Each row is followed by its class.
[  18  361 -256 -123 -209  -17  213 -206  131  -36 -224   78  273    2
  -81  299 -311   38 -249  284 -142   13  306 -676  314  -17  -60    2
  563  -72  -64  159 -200 -126  -21] : Q_921
[-387   99  133 -481  394  578  -67  -58 -655  647  -26 -184  138  560
   -9 -217  354  -11  260 -323  -33  351 -393  -94  -45  226  -92 -215
 -255   24 -196 -193  236  389  379] : Q_647
[ -38   -2 -180 -556  213 -182   78   51 -357 -336 -230 -256  415   39
  -32  -88   56   72  165 -348  190  200 -104 -595  120   64  -12   99
  -65 -198   -4    0  372 -121  608] : Q_545
[-462  -12  223 -187  795  206 -348 -147   85 -203  376 -346  324  313
  237  362  110   38   94  176 -207  352 -687  484 -230  348   97  -34
 -536 -146 -140  193  300   20  213] : Q_338
[ 125 -111 -633   91 -201  -62 -169  109 -335  527  -68   13 -353  291
 -518 -263  140 -159 -174  469 -253  423  -33  350 -687 -254 -388 -437
  430  710   35  -41 -300  248 -111] : Q_956
[ 124 -252 -176 -182  100 -106 -159   76 -291  -25   66   64  268  422
 -128  162   41 -195   75 -164 -106  496 -126  425 -376 -170  -36 -241
   24    7  218 -208 -326  104   77] : Q_921
[  71  509 -104 -103    7  -10   12 -106  -79 -227 -209  191  192 -140
 -151  -63  -35  107 -254  265 -199  153   31 -282  329 -155 -290 -224
  -83   57  -48  206  115  -98  -22] : Q_545
[-225   45  170 -220  -95 -179 -258  234    5  293  159  -40 -638 -266
 -267 -129  632 -210 -162  253  157  173 -155  605 -108  -60 -452 -429
 -277  131  296 -210  253  -78 -285] : Q_868
[ -15  331   26  -74  -23 -244  -50   53  -47  -73  -39 -249 -272 -169
   59 -201  305  177 -151  580   53  129 -220  244 -368  142 -298 -220
 -107  175   73   12  450   76 -299] : Q_921
[-107  -23    1  -55  501  202  -55   27 -181 -194   48 -213  431  114
  178  148 -175   61  250  -78  109  143 -221 -127 -167  143  -18   75
  -86  -53   64  195  101  -95  239] : Q_684
[  23  291  604 -183  512  600 -299  215 -310   51 -245 -121  145  114
  402  -29  180   63  343  225  314  425 -468   76 -269  135 -380 -172
 -760 -178   95  165  589  145  404] : Q_567
[-256  419 -240 -181   86 -259   46 -417 -244 -220 -140 -109  544   14
   51   75 -668  -15 -162  411 -287  -17  344 -316  -14    8 -153  169
  290  -24 -155  615  -73  189  142] : Q_654
[ 123  627  530 -434  428  312   50  207  -82 -218 -321 -217  170  -67
  246 -308  307  146  271  194  318  172 -120 -399  357   60 -266    0
 -424  -92   -2  219  713   98  122] : Q_868
[ 421  100  230 -310  301 -167  315   88 -272 -185 -250   92  210  -87
  224 -270  380  250 -135 -400  211  233 -486 -114  263 -269  128  -47
 -107   -9 -198 -157  193  -48  143] : Q_654
[-309  -19  -26 -223 -268 -147 -259  -80  307  208  189 -271 -342  -55
 -279  -54  634  205  176  -37 -241   -5  156  -70 -259  214  272  198
  223   -8 -170    7   -5  185 -318] : Q_695
[-121 -102 -209  235   25   -7 -449  138 -386  421   20 -171 -708  296
 -321 -137  164 -194 -348  657 -255  365 -264  513 -369  131 -437 -102
 -217  453   67 -105   87  444 -186] : Q_868
[  -4  428 -310  138 -125  217 -167   70   32  698  -20  108 -173   -8
  -85 -155  703   67  281  261 -154  202   83  149 -302   94  163 -334
  298   93  -98  -46   85  195  -77] : Q_545
[ -37   35   79  400  162  442 -206   73   36 -272  -38  -38 -179   76
 -201  100  -28   68 -355  165 -103  164  120 -243  359   19 -336   72
 -164 -166 -141  171  100   -6 -234] : Q_684
[ 144   94  515  -57  425  181   85   26   36 -310 -117 -333 -106 -119
  562  -35  230  309  387 -192  280  132 -696   93  202  273    7  346
 -551 -340  159 -120  494 -231   24] : Q_654
[  98  378  264   66  670  140 -555   31  -29  122  157 -428 -385  164
   46 -239  480   85   43  264  -50  546 -215  525  -24 -123 -119  -13
  -42  183 -288  228  301  376  -15] : Q_567
[ -92 -246  487 -492   96  -25   58    5 -381  282  136  197 -102   79
  151 -179  682   79  214 -555  261   -2 -525  426 -298 -291  138 -146
  -56  123  -66 -437 -172  194 -170] : Q_684
[ 258  413  158 -473  371   41   35   67 -483 -472 -175 -240  241  175
  246 -223  116   22  424  -81  237  354 -215  -65  154  -40  -67  198
 -393   -7  242 -120  443  125  206] : Q_956
[ 203  584  162 -387  498  -64 -310  294 -212 -436  200 -350  196  403
 -153    6  -45 -254 -321  389  316  536  499  135   49 -208 -441 -180
  264   24 -119  457  416  301    9] : Q_338
[ -51  193  -27    0 -128   11  -54 -334   56 -253  -51    3  293   24
  100   81 -603   66 -515  422 -205  166   93 -231   57   -4 -303  -19
 -165  115  -91  389   36  179  205] : Q_921
[ 200  524   58 -415  335 -322 -502  307 -180 -279  126 -118  -26  356
  -70 -152  356 -236 -127  390  342  428  226  260  212 -195 -333  -96
  361  220   47  236  207  422  -43] : Q_418
[-427  372  129 -284  343 -246  -98  254 -303 -155  163  -10 -356  -21
   28 -261  531   60   97 -110  224 -116 -215  576 -304 -125 -160  -28
 -525  347   60 -133  333  -20 -267] : Q_868
[  77 -258 -120 -242 -253  185  129   34 -301  -89 -164   60  221  407
 -418  -10 -145  100   50  -51 -129  550 -214  409 -444  -32 -392  -73
 -199  179  224 -341  -88  196 -228] : Q_684
[  23  439 -205 -352  303 -201   37  -11 -279 -416 -169    8  560  -67
 -127   -3 -300 -114 -113    1   39  381   83 -463  366  -42   69  -18
  353  -45   87  300  147 -170  245] : Q_418
[ -25  213 -283   18  -32 -149  -66  171  -34  -27  183 -212 -131  196
 -455 -398  702  197 -250   -3  -99  221  218   38 -261   42   54 -296
  172   -2 -209  -99  140  298 -324] : Q_418
[ 173  280  468 -871  319  -17  -55  379  -26 -451   14 -235   56  372
  230 -243  265  110  -17 -253  211  394 -230 -385  390   47 -326 -137
 -277   54  131 -132  507   18  205] : Q_921
[ 293  -10  168 -696  287  -84  232  480 -551 -249 -358 -296  174  364
  -50 -155  411  129  308 -626  268  255 -141 -130  212  -76 -199  -92
 -198 -185  205 -569  129    2  167] : Q_563
[ 760  714   12  -13  466  -51 -225  554 -446 -742 -156 -110   19  259
 -213 -392  121 -308  -91  179  606  619  254  333  365 -453 -265 -148
  446  241  214  111  192  155 -111] : Q_647
[ 255  577  284 -258  598   89 -495  368 -362 -189   87 -495 -527  565
 -190 -245  233 -217   37   95  330  438   54  412  330 -181 -211  -89
  686  519   76   50  236  394  -23] : Q_563
[ 101  121  404 -387   36 -179 -127  -79 -117 -103    4   79 -356 -540
  -43 -143  549  -96   35    2  237  453 -326  289  209 -292   26  237
 -183 -110  204  -61  257    8 -207] : Q_338
[ 309 -232  -61   47  -67   74  -65   42 -400 -264 -238   -4  298  281
  -66  -84 -446 -110 -202  392  -23  412 -153  246 -142   42 -564 -169
 -358   97  261  -27   51  292    0] : Q_647
[-297 -173  266 -244   45  -88   97 -332   -2   74  138   76  -30 -372
  192  -21  168  143 -125 -360 -101  146 -424  193 -113 -143  293  178
 -201   74 -237  194  -62 -161 -170] : Q_647
[-545 -153  248   -8 -250  213 -131 -208 -376 -261   98 -203 -184 -150
  118 -102  -48  -95  -15  372   72 -211 -165  284 -369  296 -507  -59
 -751   -2  297  157  318  116 -167] : Q_545
[ 144   89  -75  -29  389  166  -24  175 -379 -591 -373 -283  525   90
  173   81 -472 -243   45  271   92  543  310  178  -90 -191 -411  -68
  -61   14  286  352  -36  -22   89] : Q_695
[  93  438  109 -374  462 -140   -9  126 -130 -230 -297 -190  194  -38
  321   27  138  -39   97   48  195  144 -115 -399  484  -11   -5 -132
  300  -94   12  139  313 -232  252] : Q_921
[ 814  242  113 -175 -144  -27  465 -214 -148 -422 -334  256  213 -241
  144 -106 -247  133 -190 -423  137  562 -354  -64  492 -535  197  188
  -51  136  119 -253 -142 -315  112] : Q_695
[-323 -435   99 -108  482  -56  -22 -362  358 -144  424 -112  310  389
  -24  348  126  408   64 -517 -276  157 -782  -35 -259  290  472  137
 -446 -309 -312 -285  192 -244   11] : Q_418
[-361 -127 -210   66 -159  173  153 -367  270   12  147  170  225 -197
 -157  115 -252  153 -210   72 -313 -113 -365 -293   71  227  231   76
   50   29 -112   43 -133  -95  152] : Q_956
[ 314  583  369 -478  232  478   34  536 -337 -325 -290   67 -101  240
  200 -389  258   60  112 -252  389  387 -121 -475  483   13 -235 -191
  123  135  156  -67  670  -53  161] : Q_338
[ 265  356 -147   33   36 -131  -15   86 -129 -113  -86 -300 -413  -67
  -90 -334  563    8 -125  -15  237  278   31  127  266 -138  185  -13
  480  285  -24  -43  202  109 -122] : Q_545
[ 118 -279  -85  208  -66  -61  145  107  301   63   88 -110 -336   72
 -199   57  358  256  101 -353  -39    5   53  204 -249  -86  364  234
  447    7 -129 -371 -373  -13 -557] : Q_647
[ 337   56 -319 -153  338 -307 -191  259 -181 -426 -107 -165  201  216
  -44  -61  129  160  179  -24 -245  465 -447  370   96   50 -112  126
 -283   28   -8 -106  -12 -163  102] : Q_418
[ 151  786  509 -542  361  -65   89  -42 -229 -378 -273  207   61 -462
  167 -208  413  109   18 -308  544  235 -326 -490  659 -331  424  214
  330  -41  -76  131  539  -71  250] : Q_684
[-719 -649 -496  -45 -122  -21 -168  -59 -227  476  214  -18 -232  329
  -38 -267  202  272   63 -148 -257 -255 -270  414 -804   92 -825 -355
 -593  401  -74  -60   56   52  108] : Q_563
[ -71   87  330   16 -154  172 -176  137 -104 -184  145 -399 -443   21
   -7   68  108   17 -186  556  114  109  102  590 -518  118 -571 -233
 -116  233  137  168  284  139 -533] : Q_545
[  30  291  227 -270  297  311  110  -41 -462 -235 -387  125  362  -35
  -88  -39   87  148   77 -437  266  565 -320 -161   82 -174  185  107
   18  -50 -121   96  327  -90  133] : Q_567
[ 272  312  327 -219  599  216  146  150 -383 -195 -518  -90  407  445
  459 -150   90  329  196 -379  276  248 -539 -311  309   16 -136  -75
 -365 -421 -108 -410  203   22  371] : Q_545
[-630  183    6 -234  125 -122 -250 -336  -37   -8  -65    7  255 -166
  -22   40  -80 -114 -196  335 -243   -6  242 -216   98  -21 -136  103
 -267  -92 -185  596    3  268   83] : Q_647
[-116  291 -140   45  243  -47  -21 -116  484 -126  229 -113  193 -101
   57   24   -6   94  -12   68 -131  -75  -86 -519  365  324  353  170
   88 -175 -244  203  233 -319  119] : Q_654
[-293  209 -238   37  -89  -20 -135 -235  164 -107  -49   82  160  -26
 -171  227 -345  123  -75  256 -297  -50  142 -258   68  201 -129  165
 -126 -144 -110  127  191  -32  198] : Q_654
[ 344  266  489 -324 -149   17  225   30  -33 -246 -417  131  -96 -632
  326 -275  200  -45 -260  -62  385  345 -163 -304  561 -356  -34   19
  -63  -88  198  164  124 -119  139] : Q_545
[-355 -426  125  112   57  198 -141  109 -519 -146   51 -199  -60  221
  -23  -23  141  160 -102   97  -37   63 -136  659 -648  137 -724  -93
 -899  -87    4 -165   35  228 -509] : Q_647
[ 169 -482   89 -267 -177   -8   74 -224 -158 -245 -101   86  409  341
 -244  139 -183  -14  -45 -136 -145  390 -242 -107  -93   52  -53 -120
 -171 -251  125 -475   54   49 -132] : Q_695
[ 534  856  233 -494  492 -169 -410  738 -360 -502 -188 -267 -172  244
  -50 -310  278 -302 -207  422  543  429  540   73  508 -459 -688 -334
  602  535    0  425  354  158  -87] : Q_921
[-507 -168   97 -348  265  321 -317  -60 -124  229  402 -243  231  361
   82  137   42 -307  135  211  -68  223 -256  516 -394  230 -199 -300
 -249  278   37  281  -72  150  141] : Q_647
[-233 -337 -232   27  118  359   86  -12 -139  339  189 -378  -91  347
 -219 -146  440  225   -1 -347 -139  261   25 -125 -439  128  -11 -165
  204 -131 -317 -118  118  172   -3] : Q_567
[-255  545  -73   31 -132   33 -174 -387 -220   12 -259  212  305 -296
   49 -115 -441  -24 -156  713 -210   58  261  -61 -111 -100 -407    7
 -293  286  -68  815  177  258   29] : Q_567
[ -66  105  -66 -371  192 -123  448 -208 -570  -80  -48   86  251  113
  173 -201   52  -76  -82 -523  264  120 -221  238 -146 -510  195 -121
  355  202 -199    7 -143  -86  174] : Q_695
[ 238  638  -57 -195  537 -259 -452  304 -203 -466  162 -423 -141  464
 -129 -343  161  -97 -135  357  291  501  194  525  154 -170 -569    8
   21  315  -42  394  550  333  -38] : Q_695
[ -82  222  141 -481  433  211   70  114 -389   32 -142  -99  305  365
  303 -391  258   -4  103 -342  284  188 -351 -223  342  -27 -285 -284
 -442  -86  105 -141  251  229  708] : Q_921
[ -42  212  591 -155  137  272  189 -330   17 -151   65  207  177 -119
  173   78  199  163 -155 -454   65  178 -362  -77  250 -145  469   91
 -357 -253 -189   54  148   -1  -15] : Q_567
[  57 -485 -271  -76 -188 -159 -111  -17   60   35  -20  136  236  415
 -649   54   29  188 -373 -349 -542  441   17 -159  119  115  145  -94
  143   17 -203 -429 -247  207 -272] : Q_418
[ -92  311 -213  128  -62   97  129 -320   49 -344 -330  161  389  -16
  -43  -17 -413  235 -269  393 -235   92  156 -391   -1 -143 -365  -17
 -304  -17 -249  179  131  -82 -104] : Q_684
[  39  539  410 -215  462  -49 -766  364   53   74  235 -429 -724  253
   -1   62  435 -504 -107  611  204  330  199  546  163 -160 -224 -275
  184  432   35  327  218  202    9] : Q_418
[-160  245  556 -509  436  324 -173  330   26 -445   23 -190 -121   85
  422    0  241  114  497  171  222  214 -471 -218   33  376 -230  314
 -570 -160  207  158  820 -150    3] : Q_418
[-225   77  224 -220  282  510   27  159 -758  234 -297 -333 -450  176
  143 -370  568   48  314 -136  552  191 -633  421 -151   67 -415 -108
 -305  424  108 -336  440   84   11] : Q_647
[-364  206 -240  -24  138  118   58 -136 -167 -106  185  -32  159 -268
 -138   94  -86  -84  246  176    1  129 -127  189 -248  163  297  320
  116  105    9  273  237 -124   19] : Q_418
[ 375  617  165 -578 -162  -72  443 -332 -399 -528 -248  134  449 -181
  259 -275   16  138 -216   72  369  494 -160 -133   24 -401   74   99
  195  325  -41  135  192   74 -204] : Q_338
[ 234  -37  401 -287  355   -6    9  426  -73 -136 -299 -276 -395 -184
  220  -90  404   16  445 -131  327   26 -288 -104  343  -19 -281  108
 -351 -352  375 -445  209 -204   86] : Q_647
[ 420  202 -343 -117 -248  157   13  218 -717  149 -343  299  364  245
 -524 -240  -69  -50 -464   11  -28  590  230 -249 -118 -222 -155 -378
  159  259 -209 -194   31  367  237] : Q_956
[ -81 -136 -183 -213 -142  266 -115 -173 -359  351 -188 -239  252  226
 -500   95 -194 -136 -152  177 -262  676  208   -4 -438  -33  -50 -236
  341  301  -50  -83 -271  304   -6] : Q_563
